Below is a small trained network, with its code and all its weights. Each question gives an input and a target symbol and asks what happens when units are switched off, that is, made to give their printed mean instead of their output.

import numpy as np


def w(rows, s, z=0):
    codes = np.array(rows[::2]) - 128.0
    scale = np.full(codes.shape[1], s)
    scale[-1] = z or s
    return codes * scale


def f(y):
    return y / 2 * (1 + np.tanh(0.7978845608 * (y + 0.044715 * y**3)))


def softmax(a):
    e = np.exp(a - a.max(-1, keepdims=True))
    return e / e.sum(-1, keepdims=True)


def log_softmax(a):
    a = a - a.max(-1, keepdims=True)
    return a - np.log(np.exp(a).sum(-1, keepdims=True))


def net(x, mask):
    ids = ['βδεθλπτω'.index(c) for c in x.split()]
    T = len(ids)
    res = E[ids] + P[:T]
    q, k, v = (res @ M[0].T for M in (Q, K, V))
    z = softmax(np.where(np.tri(T) > 0, q @ k.T / 4**0.5, -1e9)) @ v
    res = res + np.where(mask[0], z, O[0][:, -1]) @ O[0][:, :-1]
    y = f(res @ A[0][:, :-1].T + A[0][:, -1])
    res = res + np.where(mask[1:13], y, B[0][:, -1]) @ B[0][:, :-1]
    return log_softmax(res[-1] @ U[:, :-1].T + U[:, -1])


Q, K, V, O, A, B = {}, {}, {}, {}, {}, {}
E = w([
[88,28,127,29,137,91],'β',
[244,68,71,159,206,171],'δ',
[122,101,129,185,108,50],'ε',
[107,47,135,225,131,205],'θ',
[48,73,203,103,237,188],'λ',
[105,191,66,199,201,163],'π',
[39,145,136,109,111,125],'τ',
[188,210,100,28,197,97],'ω',
],0.011)
P = w([
[180,213,238,94,168,130],'0',
[75,122,86,133,208,133],'1',
[77,122,83,153,220,129],'2',
[88,102,62,145,224,123],'3',
[100,110,79,157,234,123],'4',
[97,94,51,149,253,128],'5',
[114,91,44,156,247,138],'6',
[93,81,42,122,247,134],'7',
],0.004)
Q[0] = w([
[123,113,127,128,113,143],'h1',
[107,170,120,154,156,142],'h1',
[194,141,136,109,4,140],'h1',
[137,110,135,100,106,141],'h1',
],0.04)
K[0] = w([
[139,127,112,129,135,123],'h1',
[144,93,162,98,96,116],'h1',
[72,66,3,128,188,85],'h1',
[115,158,95,126,121,138],'h1',
],0.03)
V[0] = w([
[173,36,68,170,178,42],'h1',
[88,105,49,67,160,49],'h1',
[71,69,219,156,153,89],'h1',
[18,65,8,121,224,155],'h1',
],0.011)
O[0] = w([
[45,104,154,118,189,50,49],'h1',
[95,104,131,96,168,190,137],'h1',
[192,103,247,91,74,124,254],'h1',
[135,184,194,184,169,135,143],'h1',
],0.012,0.0042)
A[0] = w([
[39,86,145,177,43,138,51],'n1',
[75,111,153,116,59,176,72],'n2',
[178,137,177,130,101,127,41],'n3',
[111,92,114,163,217,60,18],'n4',
[68,73,142,198,59,169,99],'n5',
[143,156,135,124,156,177,100],'n6',
[21,254,164,70,55,147,73],'n7',
[142,162,39,95,72,40,1],'n8',
[78,96,139,186,122,155,64],'n9',
[37,218,144,96,27,115,104],'n10',
[114,160,218,138,108,98,154],'n11',
[167,126,68,134,138,69,162],'n12',
],0.0095,0.0064)
B[0] = w([
[215,97,55,65,195,100,120],'n1',
[163,54,94,142,166,111,144],'n2',
[146,120,37,111,183,126,193],'n3',
[213,159,154,90,135,146,180],'n4',
[219,141,72,112,198,76,145],'n5',
[110,159,128,122,163,188,161],'n6',
[94,124,5,104,192,238,141],'n7',
[150,66,43,165,234,59,132],'n8',
[173,131,59,152,222,50,123],'n9',
[147,144,12,117,71,183,136],'n10',
[120,81,47,162,202,61,254],'n11',
[98,185,141,108,18,168,179],'n12',
],0.013,0.0048)
U = w([
[200,97,114,134,189,93,1],'β',
[84,83,199,113,241,147,114],'δ',
[151,230,133,2,189,69,73],'ε',
[114,121,119,201,77,28,209],'θ',
[78,115,59,95,148,128,133],'λ',
[63,208,160,220,155,121,211],'π',
[107,43,153,33,99,71,163],'τ',
[201,91,158,116,99,196,153],'ω',
],0.0051,0.0042)

Each question gives the input, a string of symbols that net reads in full, and the target symbol t.
The units are the heads (4 rows each of Q, K, V and O) and the neurons (one row each of A and B). Each row of codes is followed by its name. A weight is (code - 128) times the scale printed after its matrix; where a second scale follows, it is the last column's (O, A, B and U).
mask holds one flag per unit, heads first, then neurons. A switched-off unit (its flag False) gives its mean, the last column of its rows in O or B, instead of its output. The means were averaged over made-up inputs and are rounded, as every weight is.
A unit's drop is (log p(t) with every unit on - log p(t) with that unit switched off) / (log p(t) with every unit on - log p(t) with every unit switched off).
The circuit of an input: a set's keep is (log p(t) with only the set's units on - log p(t) with every unit switched off) / (log p(t) with every unit on - log p(t) with every unit switched off). Starting from the 12 units with the biggest drops (on a tie, the unit counted first), units are removed one at a time, each time the one whose removal leaves the highest keep (on an exact tie, the one counted first), for as long as the keep stays at least 0.8.
units of the circuit, in order: the units of the circuit, biggest drop first
k most important neurons: the k neurons with the biggest drops, biggest first
drop when u is switched off: that unit's drop, to one decimal
input ε ω β τ β β τ, target τ: units of the circuit, in order	h1
input β ω θ, target β: units of the circuit, in order	n5, n9
input λ δ τ π β δ ε, target β: 3 most important neurons	n3, n11, n12
input δ π ε δ ε, target ε: units of the circuit, in order	h1, n4
input θ ω ω π ε β ω π, target θ: units of the circuit, in order	h1, n7
input π τ ε ε δ τ ε λ, target π: units of the circuit, in order	h1, n3
input δ τ β δ, target ε: units of the circuit, in order	h1, n4
input ε ω θ, target β: 4 most important neurons	n5, n1, n9, n12
input β λ δ δ ε ε, target δ: 2 most important neurons	n12, n10
input β τ β, target δ: units of the circuit, in order	h1, n12
input ε β τ ω λ ε λ, target τ: drop when h1 is switched off	1.0
input β ω π ε β θ β π, target δ: drop when n12 is switched off	0.2
input ω δ ε θ ω β θ, target λ: drop when h1 is switched off	1.4
input β β β ω τ β, target δ: units of the circuit, in order	h1
input τ τ β β β τ ω τ, target ω: drop when h1 is switched off	0.8
